Below are the code and all the weights of a small trained network. Each question names an input and a target symbol and asks about switching units off, where a switched-off unit gives its printed mean instead of its output.

import numpy as np


def w(rows, s, z=0):
    codes = np.array(rows[::2]) - 128.0
    scale = np.full(codes.shape[1], s)
    scale[-1] = z or s
    return codes * scale


def f(y):
    return np.maximum(y, 0)


def softmax(a):
    e = np.exp(a - a.max(-1, keepdims=True))
    return e / e.sum(-1, keepdims=True)


def log_softmax(a):
    a = a - a.max(-1, keepdims=True)
    return a - np.log(np.exp(a).sum(-1, keepdims=True))


def net(x, mask):
    ids = ['ΓΔΛΞΦΩζηθπτψ'.index(c) for c in x.split()]
    T = len(ids)
    res = E[ids] + P[:T]
    u = 0
    for l in range(2):
        q, k, v = (res @ M[l].T for M in (Q, K, V))
        z = softmax(np.where(np.tri(T) > 0, q @ k.T / 3**0.5, -1e9)) @ v
        res = res + np.where(mask[u], z, O[l][:, -1]) @ O[l][:, :-1]
        u += 1
        y = f(res @ A[l][:, :-1].T + A[l][:, -1])
        res = res + np.where(mask[u : u + 8], y, B[l][:, -1]) @ B[l][:, :-1]
        u += 8
    return log_softmax(res[-1] @ U[:, :-1].T + U[:, -1])


Q, K, V, O, A, B = {}, {}, {}, {}, {}, {}
E = w([
[190,123,158,113,184,192,172,159],'Γ',
[224,168,32,54,179,226,24,120],'Δ',
[163,118,112,152,114,123,192,156],'Λ',
[129,165,231,192,87,38,105,84],'Ξ',
[176,121,161,110,150,141,198,160],'Φ',
[112,156,162,141,134,222,151,169],'Ω',
[116,100,136,158,129,49,132,215],'ζ',
[150,104,149,123,120,203,210,112],'η',
[142,191,41,64,2,139,6,85],'θ',
[163,191,99,132,88,227,171,134],'π',
[145,188,90,67,45,156,177,78],'τ',
[66,133,141,159,70,139,142,157],'ψ',
],0.019)
P = w([
[89,206,59,92,254,129,83,122],'0',
[137,141,102,122,179,84,168,122],'1',
[141,125,118,122,137,98,162,125],'2',
[135,115,137,119,116,125,150,136],'3',
[134,119,148,105,103,145,136,141],'4',
[124,123,149,103,85,160,124,150],'5',
[128,124,150,94,69,168,119,156],'6',
[128,126,154,92,64,175,110,160],'7',
[132,130,160,95,59,182,104,160],'8',
],0.012)
Q[0] = w([
[1,88,131,126,91,105,115,118],'L0H1',
[62,164,167,68,72,134,140,119],'L0H1',
[74,108,92,131,107,119,190,52],'L0H1',
],0.0088)
K[0] = w([
[166,174,191,200,235,2,63,59],'L0H1',
[170,201,163,187,60,106,145,54],'L0H1',
[155,132,66,217,209,182,157,29],'L0H1',
],0.0042)
V[0] = w([
[136,145,68,119,203,119,175,227],'L0H1',
[253,117,77,150,83,204,134,194],'L0H1',
[108,170,88,125,115,187,209,44],'L0H1',
],0.0065)
O[0] = w([
[135,173,150,43,134,155,118,187,175],'L0H1',
[94,158,140,155,136,154,111,140,254],'L0H1',
[7,70,120,125,156,154,83,90,157],'L0H1',
],0.016,0.0055)
A[0] = w([
[119,157,149,109,88,150,125,44,51],'L0N1',
[163,109,106,179,205,145,144,122,168],'L0N2',
[174,2,158,139,94,76,189,151,77],'L0N3',
[113,164,212,100,116,213,146,98,253],'L0N4',
[112,180,169,143,152,84,117,98,90],'L0N5',
[118,101,132,135,66,100,165,101,130],'L0N6',
[90,110,150,160,202,64,61,147,174],'L0N7',
[115,125,203,156,118,127,145,165,122],'L0N8',
],0.0098,0.0055)
B[0] = w([
[83,135,103,144,146,138,107,147,155],'L0N1',
[118,171,83,90,113,52,105,82,141],'L0N2',
[146,110,89,150,85,213,125,132,157],'L0N3',
[119,98,111,168,95,101,153,166,251],'L0N4',
[77,156,190,152,131,101,114,115,140],'L0N5',
[153,132,81,133,173,169,126,78,151],'L0N6',
[6,169,92,79,139,124,216,61,145],'L0N7',
[170,140,118,148,107,129,145,66,163],'L0N8',
],0.012,0.015)
Q[1] = w([
[181,60,150,73,236,252,50,159],'L1H1',
[52,151,1,125,147,90,100,205],'L1H1',
[227,6,182,21,246,69,105,43],'L1H1',
],0.0053)
K[1] = w([
[158,129,108,162,254,145,153,129],'L1H1',
[143,166,129,131,152,169,162,105],'L1H1',
[94,84,139,73,167,114,135,217],'L1H1',
],0.0084)
V[1] = w([
[119,133,113,126,93,153,169,188],'L1H1',
[106,34,87,124,85,144,145,159],'L1H1',
[101,118,206,206,140,2,132,162],'L1H1',
],0.0077)
O[1] = w([
[115,45,18,54,133,55,104,79,126],'L1H1',
[185,157,108,129,163,39,40,154,90],'L1H1',
[101,206,151,3,146,156,110,120,2],'L1H1',
],0.0057,0.0079)
A[1] = w([
[165,149,161,103,150,8,123,203,211],'L1N1',
[104,79,137,170,110,107,212,150,183],'L1N2',
[107,198,95,56,151,85,89,117,103],'L1N3',
[73,78,136,78,114,157,163,71,253],'L1N4',
[122,110,48,142,109,103,92,145,104],'L1N5',
[112,86,125,134,132,159,77,146,37],'L1N6',
[127,109,99,149,146,119,195,89,210],'L1N7',
[121,123,116,143,119,134,204,138,46],'L1N8',
],0.011,0.0025)
B[1] = w([
[130,83,112,202,126,165,72,124,166],'L1N1',
[131,171,126,81,128,25,26,96,241],'L1N2',
[32,175,151,27,133,46,127,98,167],'L1N3',
[184,1,115,185,139,206,133,93,173],'L1N4',
[148,151,194,158,151,24,105,117,253],'L1N5',
[206,125,172,145,136,143,187,102,181],'L1N6',
[161,180,131,87,189,108,125,177,189],'L1N7',
[95,119,151,107,90,111,69,86,199],'L1N8',
],0.0086,0.013)
U = w([
[111,119,108,132,114,112,141,124,2],'Γ',
[94,204,195,94,138,134,145,106,100],'Δ',
[129,75,174,79,101,147,96,96,80],'Λ',
[51,120,122,140,68,157,131,115,143],'Ξ',
[96,163,2,69,107,76,59,87,165],'Φ',
[107,152,140,136,118,142,117,145,25],'Ω',
[101,137,186,108,104,136,115,123,52],'ζ',
[173,83,92,216,100,115,117,137,167],'η',
[124,124,205,99,119,119,142,133,89],'θ',
[160,197,138,83,36,108,223,131,151],'π',
[96,123,116,122,98,117,152,138,53],'τ',
[94,67,55,109,78,150,130,73,133],'ψ',
],0.0088,0.0071)

Each question gives the input, a string of symbols that net reads in full, and the target symbol t.
The units are the heads (3 rows each of Q, K, V and O) and the neurons (one row each of A and B). Each row of codes is followed by its name. A weight is (code - 128) times the scale printed after its matrix; where a second scale follows, it is the last column's (O, A, B and U).
mask holds one flag per unit, layer by layer, with each layer's heads first. A switched-off unit (its flag False) gives its mean, the last column of its rows in O or B, instead of its output. The means were averaged over made-up inputs and are rounded, as every weight is.
A unit's drop is (log p(t) with every unit on - log p(t) with that unit switched off) / (log p(t) with every unit on - log p(t) with every unit switched off).
The circuit of an input: a set's keep is (log p(t) with only the set's units on - log p(t) with every unit switched off) / (log p(t) with every unit on - log p(t) with every unit switched off). Starting from the 12 units with the biggest drops (on a tie, the unit counted first), units are removed one at a time, each time the one whose removal leaves the highest keep (on an exact tie, the one counted first), for as long as the keep stays at least 0.8.
circuit, biggest first: the units of the circuit, biggest drop first
top k neurons: the k neurons with the biggest drops, biggest first
top k neurons in layer l: the k neurons of layer l with the biggest drops, biggest first
input Δ Δ Γ π Ω Δ τ Ω, target η: circuit, biggest first : L1H1
input Δ Ξ τ Δ η, target ψ: circuit, biggest first : L1N4, L1N5
input Ξ Δ τ η, target ψ: circuit, biggest first : L1N5, L0H1
input ζ π θ Δ η, target Φ: circuit, biggest first : L1N2, L0N4
input Δ Δ Λ θ Ξ, target Φ: top 2 neurons in layer 1 : L1N2, L1N7
input τ θ ζ Δ Δ θ ψ, target Φ: top 2 neurons : L1N2, L1N4
input Δ τ ζ ζ Δ ζ τ, target η: top 3 neurons : L1N4, L1N5, L1N3
input ζ θ Ξ Ξ Λ, target Φ: top 2 neurons in layer 1 : L1N2, L1N6
input Δ Ξ Δ ζ, target π: circuit, biggest first : L0H1, L1H1
input π π ζ θ Φ θ Δ θ Ξ, target Φ: top 3 neurons : L0N6, L0N7, L1N2
input ζ Δ Ξ η, target Λ: top 2 neurons : L1N4, L0N5
input Δ τ Δ Δ ζ π, target Φ: top 3 neurons in layer 1 : L1N2, L1N4, L1N1
input ζ ζ Ξ θ τ, target ψ: top 2 neurons in layer 0 : L0N5, L0N8
input Δ Δ Ξ θ ψ, target η: top 2 neurons : L0N3, L0N4
input Δ ζ Γ ψ τ π π, target η: circuit, biggest first : L1N3, L1H1
input π Ξ Γ π Ω, target Ξ: circuit, biggest first : L1N5, L0H1
input Δ Ξ π Δ Λ, target Ξ: top 2 neurons : L1N5, L0N5
input π Ω Δ Δ Δ Ξ τ Γ, target ψ: top 4 neurons : L1N4, L1N5, L0N5, L0N7
input η η Δ ψ τ Δ Δ θ ζ, target Φ: circuit, biggest first : L1N2
input Δ Φ ζ ζ ζ Δ Ξ π, target Ξ: top 3 neurons : L0N5, L1N5, L1N7
input Δ θ θ ζ Δ, target η: circuit, biggest first : L1H1
input τ ζ Δ η ζ π Ω, target Φ: circuit, biggest first : L0N4, L1N2
